Each row has a name. After each piece below comes the name of the row it's from, unless a question asks for something else. Each question is about the rows just above it.

-165 -190  312  317  P
 317  108  136 -193  Q
 146 -146  396  318  K
 807  303  401 -517  J
 108  135 -193  540  T
-104 -541  -34  765  W
The one value in P and Q:
317
Where do  108  136 -193 appear?
Q
asked: -541  -34
W

-627  242  262  210  -70  179   27 -501  244 -215 = V
-515 -430  316 -446 -229  239  307 -334 -218   57 = N
-215 -657  348 -260  209  163 -333 -216  423  927 = G
-525  366 -287 -468  630 -124  -99 -406  289  395 = Z
What is the next entry after   27 -501  244?
-215
Which value is in both V and G?
-215

 172   -6  -43 -185  222  220 -477  240  138  -92 -166    2 -> L
 346  -13 -156 -392  326  -65 -828  315  -99  -29 -139  -43 -> X
 -64    2   40  -31 -111  -34   78  -36   29  -25   -9    2 -> S
 -21   -9 -243  421  451   40 -155  -12 -480  225  -53   60 -> D
-388   -3   20    1  -82  274 -236   76    2 -142 -497  148 -> H
 -84  -11 -125 -302  -55 -399 -499   58 -416   22 -232    4 -> F
 231    1 -181  279  364 -141   23  -48 -329  239  266  -50 -> R
  78  -34   40 -155  -11 -480  225  -53 -655  200    1  -12 -> A
-335   -7  -21  -98  -87   18 -349   61 -199  -80 -451  111 -> U
asked:  421  451   40 -155  -12 -480  225  -53
D
The next entry after  78 -36:
29
What is the next entry after -34  78 -36  29 -25  -9?
2
Shared by D and U:
-21
The one value in A and R:
1
The next entry after  -11 -480  225:
-53
The row with -329  239  266  -50 is
R

-639 -267   13  501  397  190  -94  101  437  -88  682 -640 -470  452 -235  862 -> C
 222 -511 -171  170   27   13 -346  -64 -279   -9 -155  395 -350 -644  249  171 -> Y
  29 -171   65   27 -511 -274   90 -146    0 -134  319  -45 -415  405 -196  865 -> M
-640 -230   18  -72 -200  171  549  221  -43 -672  -93  -32  512  -39  -77  823 -> B
Where do -511 -171  170   27   13 appear?
Y
Which row holds this, read backwards? -267 -639
C
Give the next entry after -171   65   27 -511.
-274
The one value in B and C:
-640
Which value is in both B and Y?
171

 -81  152 -267 -224  -32 -140  -77 -399 = zoka
-188 -513  211 -171 -279 -147   21 -851 = gotis
-266  306 -222 -851  -46 -154 -267 -533 = puvug
-850  -91  306  107 -124   43   77  207 = Doko
436 -91 306 107 -21  43  77 207 = tatif
 309  107 -151  -61  -16  -44  -17  -32 = tipo
Where do -850  -91  306  107 -124   43   77  207 appear?
Doko
-32 -17 -44 -16 -61 is which row, read backwards?
tipo
Shared by zoka and puvug:
-267
Which row holds this, read backwards?   43 -124  107  306  -91 -850
Doko
What is the next entry after -513  211?
-171
The one value in gotis and puvug:
-851

 -84 -369  364  306  579 -239   11  134 -160 -336   -4 -250   -8  109 = Tesik
 -52 -215  202   96  309 -174   -9  -35  -19 -286  -89  -65   75   40 = dap
 -15  294 -159  -51   74 -131  447 -361  447  -93 -119   13  353 -106 = zil
 -57 -408 -127  -27   66 -125  351 -323  383  -70  -59  -15  292  -65 = logag
  18  -16  -46  -28  -12 -170   76   83  178   90   24  -90  -57  225 = zup
   6  -19  433 -109   92   38  171 -126  157   39   18 -144   19  156 = nen
 -21  -10  -55  -51  -23 -183   94   82  200  110 -119 -120  -81  265 = nosa
 -28  -12 -170   76   83  178   92   24  -90  -73   54  196 -126  149 = beb
 -37  -72  289   15  136   -9   86    9 -130  -24 -282 -201   78  171 = Tipu
-118   29  -52  -65  -57 -238  132  105  229  -56   83 -146  -96  322 = liret
 -54 -233  215   91  309 -155   -5  -33  -36 -307  -94  -62   81   37 = kat
   6  -19  433 -109   92   38  171 -126 -277  196 -414 -316  -45  213 = meba
The one value in Tipu and dap:
-9
 -57 -408 -127  -27   66 -125  351 -323  383  -70  -59  -15  292  -65 is in which row?
logag
Which row holds this, read backwards?  202 -215  -52
dap
The one value in dap and logag:
-65
Which row holds  -57  -90   24   90  178   83   76 -170  -12  -28 read backwards?
zup
-15 292 is in which row?
logag

-294 -138  106  192 -166 -193  459 -186 -562 -300   41  253  -66  -58  116   93  128 -342  202  156   64 -302 -> fufa
-141 -337  210 -245 -100  143 -490  -77  261  805  702 -158 -192  215    2  -41  254  572    2  428  -73 -317 -> vuvad
-487   75 -137 -331 -632  343 -489 -293   46 -137  224  -45  164  -83  142  -44   28  318  255 -339  302 -170 -> gezu
 180 -258 -273  215  274 -127 -357   24   57  471  514  -52 -116  244  413  358   37  -45 -254  164 -126 -186 -> dom
 789  243 -493 -164 -568 -490  143  318  413   57 -116  358  471  244  -52  514  382   75 -585 -381  449   -9 -> Keta
-294 -138  106  192 -166 -193  459 -186 -562 -300   41  253  -66  -58  116   93   87  122   32  509 -351 -625 -> ren
The next entry after -116  244  413  358   37  -45:
-254
asked: -141 -337  210 -245 -100  143 -490  -77  261  805  702 -158 -192  215    2  -41  254  572    2  428  -73 -317
vuvad
What is the next entry after   57  471  514  -52 -116  244  413  358?
37
asked: -294 -138  106  192 -166 -193  459 -186 -562 -300   41  253  -66  -58  116   93  128 -342  202  156   64 -302
fufa

 -76  -69   67  -23   32   61    3   18    7  -31   47  -64    2    6   67  -89  -61   77  -21   -3  -19   20  -28   70   17   54  -99   -2   25    1 -118  -17  -16  -13   30   21    9   30   53   10  -33  -14  -16  -30  -24  -13   42  -32   20   44 = supo
 -34  117   98  222 -156  189  107 -107 -232  -86  -17  -16  341   55  153   95    1 -353  -95 -353 -118  -47 -223   52   39  323  201  291  117  -70  -13  -69   -5 -191  -95  -94  137    5   20  -56  -21 -230  -68   82   47  135  139  -35  109  -84 = lon
 372 -127   35  208 -151  182  101 -102 -219  -82  -17  -14  335   57  149  100   -9 -340  -92 -344 -112  -43 -218   58   36  317  196  284  112  -68  -10  -68   -1 -188  -95  -92  135    6   17  -55  -21 -220  -67   77   41  123  138  -32  109  -74 = tipig
-610 -573  507 -191  257  472    0  134   76 -233  386 -542   -6    6  530 -715 -455  666 -166   29 -168  154 -195  529  129  416 -813  -22  155   -7 -969 -165 -132 -119  233  185   66  230  400   61 -289 -121 -112 -228  -32  138   41  123  191  358 = buna
-456 -425  381 -143  191  351    5  102   49 -175  292 -405    1    4  387 -532 -346  491 -123   17 -129  118 -151  394  100  311 -605  -23  115    0 -720 -119 -101  -89  174  135   53  171  298   47 -216  -97  -83 -171 -153 -109  242 -189  141  270 = vuf
-18 -17  13  -3   7  14   2   5   1  -5   9 -15  -7   1  16 -17 -14  15  -5  -4   2  10  -3  11   3   9 -21  -4   5   2 -31  -7  -6  -6   3  12   0   5  12   2  -7  -4  -2  -8 -10  -5   7  -5   3   8 = Pon
-120   33  -29   96  194  281   40  120  107   19   36 -123  147   13   41  -41   68 -265 -130   12 -174   23   69 -205 -230   62   48  -62  -24  -14  117  -27  157 -157  -27  207  237    1  -34  118   98   91  -52   48   44   92  -21  -22    4   25 = Sitim
-245 -232  202  -73  105  193    2   56   33  -97  156 -220   -6    2  212 -285 -188  269  -68   11  -71   62  -79  213   52  166 -330  -13   64   -8 -390  -63  -57  -52   96   75   28   90  161   28 -117  -50  -45  -90  -80  -54  131 -110   76  145 = pina
-132   37  -28  100  205  306   38  137  117   10   36 -129  161   13   40  -35   79 -291 -145    9 -184   23   75 -220 -246   67   54  -69  -31  -13  125  -34  169 -174  -27  231  268    4  -37  133  115  107  -53   54   44   97  -23  -26    7   26 = divi
-220  -51  119 -237   79  -48  130   -9   84 -184  138 -114  214  304  -31  -53  105 -110 -125  248  230  -84  -35   47   -1  215  100 -257  144  202  -89  131    4 -119    6  311  152  -28  215 -197  -82  -48  166   62  174  312   -2  267  111  -99 = beze
 307 -110   26  175 -123  148   78  -87 -186  -70  -14   -7  273   48  118   81    0 -282  -76 -283  -93  -38 -178   47   34  263  158  237   92  -53   -8  -58   -2 -160  -77  -81  110    5   13  -45  -20 -191  -56   64   30  109  122  -31   88  -66 = Suk
 -87  -21   45  -96   25  -18   54   -2   33  -77   50  -44   83  119  -12  -16   42  -43  -52   96   91  -32   -8   20    6   78   38 -105   56   81  -30   51    7  -50    2  120   56  -13   87  -78  -32  -19   67   23   66  123   -4  106   43  -41 = vup
Which row holds this, read backwards?  98 118 -34
Sitim
Which row holds -32 138 123  41 read backwards?
tipig

 381  661 -411  632 -430  Feba
-299    0  492 -360  -24  forug
 697 -864  335 -301  -47  nav
-325  705 -116 -179  221  Rurig
-346 -358   63 -191  -12  zito
-477  295  -23 -256  645  zipe
-145  223  -81 -271  207  tas
-191   93   32  247  468  viver
 -24 -360 is which row, read backwards?
forug
Which row holds  632 -411  661  381 read backwards?
Feba

 452 -112  481  847 -254  gom
-312  -47  -71  502 -278  topa
-363  967  190  -20  186  Gogu
-655   72 -440  191  487  dati
 349  502 -247 -627  580  nol
The next entry after -112  481  847:
-254
asked:  502 -247
nol

-150   -8 -198    6  -38  315  248   28   99  119   23   45   70   25 -367  -18  184 -474   89 -326   89 -546 -> Pona
 235   26    4   20   -7 -167 -227   32  -44 -141  -29   33 -106   48  178  -18   89  184 -474  405 -371  425 -> sigom
 235   26    4   20   -7 -167 -227   20  -44 -141  -29   33 -106   48  178  -18   89  184  580 -326  444 -546 -> vev
The row with  -18   89  184 -474 is
sigom
 235   26    4   20   -7 -167 -227   20  -44 -141  -29   33 -106   48  178  -18   89  184  580 -326  444 -546 is in which row?
vev
asked:   20   -7 -167 -227   32  -44 -141
sigom
Where do -150   -8 -198    6  -38  315  248   28   99  119   23   45   70   25 -367  -18  184 -474   89 -326   89 -546 appear?
Pona

 514  250 -170 -105  362 -502 -195  223 -> Bak
-181   93  405 -105  120 -144   -1 -264 -> lonet
 291 -209 -781  147 -255  329 -104  488 -> Vul
The one value in lonet and Bak:
-105
 405   93 -181 is which row, read backwards?
lonet
The row with -170 -105  362 -502 is
Bak

-331 -339  317 -412 -570   31  676 -428   84 -> pakes
-366 -357  776  690  165  731  360 -717 -274 -> firul
 165  731  361  677 -106 -895  146  -37  570 -> geka
-477  379  676 -505  182 -366 -358   20  -95 -> goso
The next entry after 165 731 360:
-717
Which row holds -366 -358?
goso
asked: -505  182 -366
goso
Which value is in both goso and pakes?
676
-717  360  731  165  690  776 -357 is which row, read backwards?
firul

-550  688  608 -441  615 -755  327  424  429  523 -689 -550  latuz
 689  608  326  615 -755 -598  941 -778  417  452 -458  567  dibi
-617  693 -312  327 -289 -550   55  645  670 -459  567 -458  repi
What is the next entry after  688  608 -441  615 -755?
327
Where do -617  693 -312  327 -289 -550   55  645  670 -459  567 -458 appear?
repi
asked:  689  608  326  615 -755 -598  941 -778  417  452 -458  567
dibi

 -56  918    3   64  -73   -1  489  502 -175  279  607 -114   17   15 -672 -264 -108 : lus
 -56  549 -367   64  297   -1  489  132 -544  279  607 -114  387 -354  -57 -264 -477 : Sed
 -56  918    3   64  -73   -1  489  502 -544  649  607 -114   17   15  -57 -264 -108 : Vilag
 -56  549    3   64  502 -264 -544 -672   17  489  279  237  -73   15   -1  256 -477 : Feb
 -56  549 -367  433  -73   -1  489  132 -544  649  607 -114  387   15 -672 -264 -108 : nul
 -56  918 -367   64  297   -1  489  132 -544  279  607 -114  387 -354 -302 -264 -108 : dukin
 -56  549    3   64  -73   -1  489  132 -544  279  237 -114   17   15 -672 -264 -477 : mesam
 -56  918 -367 -263 -544  -73  502 -264  279  489  607 -114  387   15 -302 -264 -477 : nafu
 -56  918    3   64  -73   -1  489  502 -544  279  237  256   17   15  -56 -264 -108 : nifo
 -56  918 -367  433  -73   -1  489  502 -175  279  -56 -114  387   15 -302  106 -108 : Kobub
The row with  -56  549    3   64  -73   -1  489  132 -544  279  237 -114   17   15 -672 -264 -477 is
mesam
 -56  918 -367 -263 -544  -73  502 -264  279  489  607 -114  387   15 -302 -264 -477 is in which row?
nafu
 -56  918    3   64  -73   -1  489  502 -544  649  607 -114   17   15  -57 -264 -108 is in which row?
Vilag
-264  -56   15   17  256  237  279 -544  502  489   -1  -73 is which row, read backwards?
nifo
Which row holds  -56  549 -367   64  297   -1  489  132 -544  279  607 -114  387 -354  -57 -264 -477?
Sed
Where do  -56  549 -367  433  -73   -1  489  132 -544 appear?
nul
What is the next entry after  -73   -1  489  502 -544  279?
237

 339  398 -357  412 -229 -236  345 -127  883   99  152 -829   63   25 -394 = Tuzo
 339 -618 -357  412 -229 -236  397 -179  398  397 -100  693 -120   25 -629 = vot
 339 -618  398  412 -229  345   63  883   99 -236  152 -127   25 -829  129 = Pifef
The next entry after  63 883:
99
Where do  339 -618 -357  412 -229 -236  397 -179  398  397 -100  693 -120   25 -629 appear?
vot
  25   63 -829  152   99  883 -127  345 -236 is which row, read backwards?
Tuzo

 264  -62  -43 -423 -100  480 -138 -319  107  308  449  490   72   85  539  313   64 -292  225  112  -33  499 = morad
  36 -182  -64  -76 -179  413 -242 -446  261 -158  370  248  157   43  -93 -229  -81  -17 -116   96 -104  196 = pek
  60 -524 -159  117  -44   41  138   78  224  -13  -83  162   36  215  303  436  161 -447  173   40  163  490 = lunoz
  52  -52 -425  130  -47   13  303   61 -123  192  748  738  167  157  460  380  260 -191  279  225   62  408 = nis
-278 -393 -201 -174 -170  463 -235 -386  282 -197  719  678  266    9   52    9  113  168  170  155   49  331 = dokod
  98  101  -93 -524 -159  116  -44   41  138   78  224  -13  -83  107  271  472  367 -406  129  143  150  330 = fituv
-216  186   -3  -50  209    2   98  -37 -143 -112 -271 -452  106  -96   13 -419  199  159    2   39  -86   -1 = tig
 303   13  130 -425   52   61  -52  -47  187  115  354 -252  181  191  139  217   59 -208   87 -190  -71  282 = reluv
-113  -30  385 -207 -103  167  -57 -454  111 -121  373 -237  102  248   36  126  442 -332  -18   59   68   60 = Punid
 -83  -13  224   78  138   41  -44  116 -159 -524  -93 is which row, read backwards?
fituv
asked:  303   13  130 -425   52   61  -52  -47
reluv
What is the next entry after 719 678 266   9  52   9?
113
Shared by reluv and Punid:
59
Which row holds   98  -37 -143?
tig
What is the next entry after -112 -271?
-452
What is the next entry after 159   2?
39

-294  -41   67 -144  149  287  100 -113   35 -141 -283  -45   77    3  -46  180   26  153 -205 -241 -333 -347  -93    8  160  218 -140  138 -154   72   31  154  305  292  -98 -246 -378 -258   51   10  286 -148 -129  -47  -71  -14   23  164 -262  392 -185  -13   85  169 -126   81 = Dami
 229 -141   67  -69  149   92 -133  102 -176  235  -36  -45  134 -122  -10   82  -39   -9  -91   -9 -333  123   74  186  -52  -18   17   66  270  292  -80  -37 -164  -78  216 -124 -378  150  241  341 -115  -37  352   65  189  181  -79  217  -43 -199 -110 -137   60  -84   -5  -12 = sazo
-141  -41 -122  231  -36   59   22  -89 -281 -328   87   92   -9  -80 -156  246 -367 -170   -6 -765  -44    5 -293   53  111  218   -9  -43 -281   28  361 -132 -164    1  164  151  131  -88 -220 -510  224  222   41   65  -51  -33  125  -75  215 -317  187  204 -141  -84  -85   96 = foron
  67  -41 -294 -194   88 -136   74   30    9  -47  186  -45  191  170  -83   50 -203  112   22   49   85   83  274   97  -36  -18  270   17 -164  -78  -80  292   66  -37  -46   29  -54  -88   51  -37 -115  222  -44  -84  149  -92 -284  -22  -24  451 -259 -106 -166 -306 -287   65 = litar
asked:  -18   17   66  270  292  -80  -37 -164  -78
sazo
Give the next entry after 222  41  65 -51 -33 125 -75.
215
The row with   67  -41 -294 -194   88 -136   74   30    9  -47  186  -45  191  170  -83   50 -203  112   22   49   85   83  274   97  -36  -18  270   17 -164  -78  -80  292   66  -37  -46   29  -54  -88   51  -37 -115  222  -44  -84  149  -92 -284  -22  -24  451 -259 -106 -166 -306 -287   65 is
litar
asked: -294  -41   67
Dami
asked:  66 270
sazo
Where do  229 -141   67  -69  149   92 -133  102 -176  235  -36  -45  134 -122  -10   82  -39   -9  -91   -9 -333  123   74  186  -52  -18   17   66  270  292  -80  -37 -164  -78  216 -124 -378  150  241  341 -115  -37  352   65  189  181  -79  217  -43 -199 -110 -137   60  -84   -5  -12 appear?
sazo

  51 -206  786  -63 -216 -237  -34  163  -11  -56 -218   66  -61  138  134    4 -537  -61 -110 -203  -97  -21   52   26  123 -279  125  -26 -122   37  241  -72   94  Ruf
-435  148   26 -315   69   67  349  -33 -187 -698  177   -9  121  -74 -318   57  229  -53  -95 -239 -155   35 -242 -114 -166 -283  437  -36  196  368   -6   79 -204  rap
 289   83  948 -243  101 -453   76  -33 -187  719  177   -9  121  -74 -318   57   66  -53  -95 -239 -155  140 -242 -114 -166 -283  437  -26   37   67  -72  241 -204  Suvaf
 135   98   88  -32   47 -433  148   26 -315   69 -335  349  222    4  -73  -72 -100   63  134  -66   22 -179   11   66 -280   48  -28   13 -285  214    4   66  220  gogat
Give the next entry after  -26 -122   37  241  -72.
94
 349 -335   69 -315   26  148 -433 is which row, read backwards?
gogat
The next entry after -216 -237  -34:
163
Where do -203  -97  -21   52   26 appear?
Ruf
The row with  -72 -100 is
gogat
asked:  135   98   88  -32   47 -433  148   26 -315   69 -335  349  222    4  -73  -72 -100   63  134  -66   22 -179   11   66 -280   48  -28   13 -285  214    4   66  220
gogat
The one value in Ruf and rap:
26

-252  449 -295  609 = ris
 260  359 -909    4 = varez
 288   48 -748  136 = Vusud
-477   48  256    4 = panof
288  48 256 148 = Relup
-406  376 -312  524 = balom
The row with 288  48 256 148 is
Relup
Which value is in both varez and panof?
4

 794   50  724 -678  325 -247 -196 -721 -257 -123 -> fut
-123  793  794 -254 -124  377  667   -4  502  895 -> Bogim
  50  724 -678  325 -247 -195 -721 -257 -123 -726 -> tilag
Which row holds -124 -254  794 read backwards?
Bogim
Which row holds -123 -257 -721 -196 -247  325 -678  724   50 read backwards?
fut
Which value is in both tilag and Bogim?
-123
Which row holds -123 -257 -721 -195 -247  325 read backwards?
tilag
asked:  794   50  724 -678  325 -247 -196 -721 -257 -123
fut
asked:   50  724 -678  325 -247 -195 -721 -257 -123 -726
tilag
Shared by Bogim and tilag:
-123

-17  -7  -6  14   4   4 138 604 491  69 : timoz
 -2   4  21 203 660 398  39  -1   2  -3 : kunoz
674 221  22   2  -5   8 -17  12  -9   5 : Bavo
 -7  -6   5  10  -6  17 234 668 362  22 : paf
490 600 143   4  -4   6  -3 -15   7   3 : Las
 11   0   2  55 403 664 199  -3 -10  -6 : rinib
 -5  -8   0   8  -1   3  18 142 625 496 : pefug
  8   0   5  -5 -11   0 218 671 404  38 : fon
  2  28 334 680 259  19  -5   3   7  12 : paleb
 13 107 528 593 122  12  -3  -2  -4   2 : val
221 674   5   2  -3   4  27 404 681 256 : pudov
 -4  -6 -18  -1  -2  -2   3  17 248 688 : Dodut
asked:   2  28 334 680 259  19  -5   3   7  12
paleb
Give the next entry after 674 221.
22

  64  -38  -50  -81  -66 -269 -128 -460  133  254  ninar
 128   26  -66 -269  -81  -50 -639 -401   97  716  Gesi
 146   62  -69 -317 -114  -58 -888 -503  110  469  mivib
 146   62  -69  -58 -317 -114 -888 -463   71  537  lige
The next entry after -317 -114  -58:
-888
Give the next entry after  64 -38 -50 -81.
-66
The row with  -66 -269  -81  -50 is
Gesi
The next entry after  128   26  -66 -269  -81  -50 -639 -401:
97
The next entry after -38 -50 -81:
-66
Which row holds  716   97 -401 -639  -50  -81 read backwards?
Gesi
Which row holds   62  -69 -317?
mivib

 491 -609  149  583 -284 -190 : Bos
 491 -609  149 -294 -284 -190 : gav
 491 -609  149 -284 -284 -190 : Vopu
 491 -609  149 -294 -284 -190 is in which row?
gav
Which row holds this, read backwards? -294  149 -609  491
gav

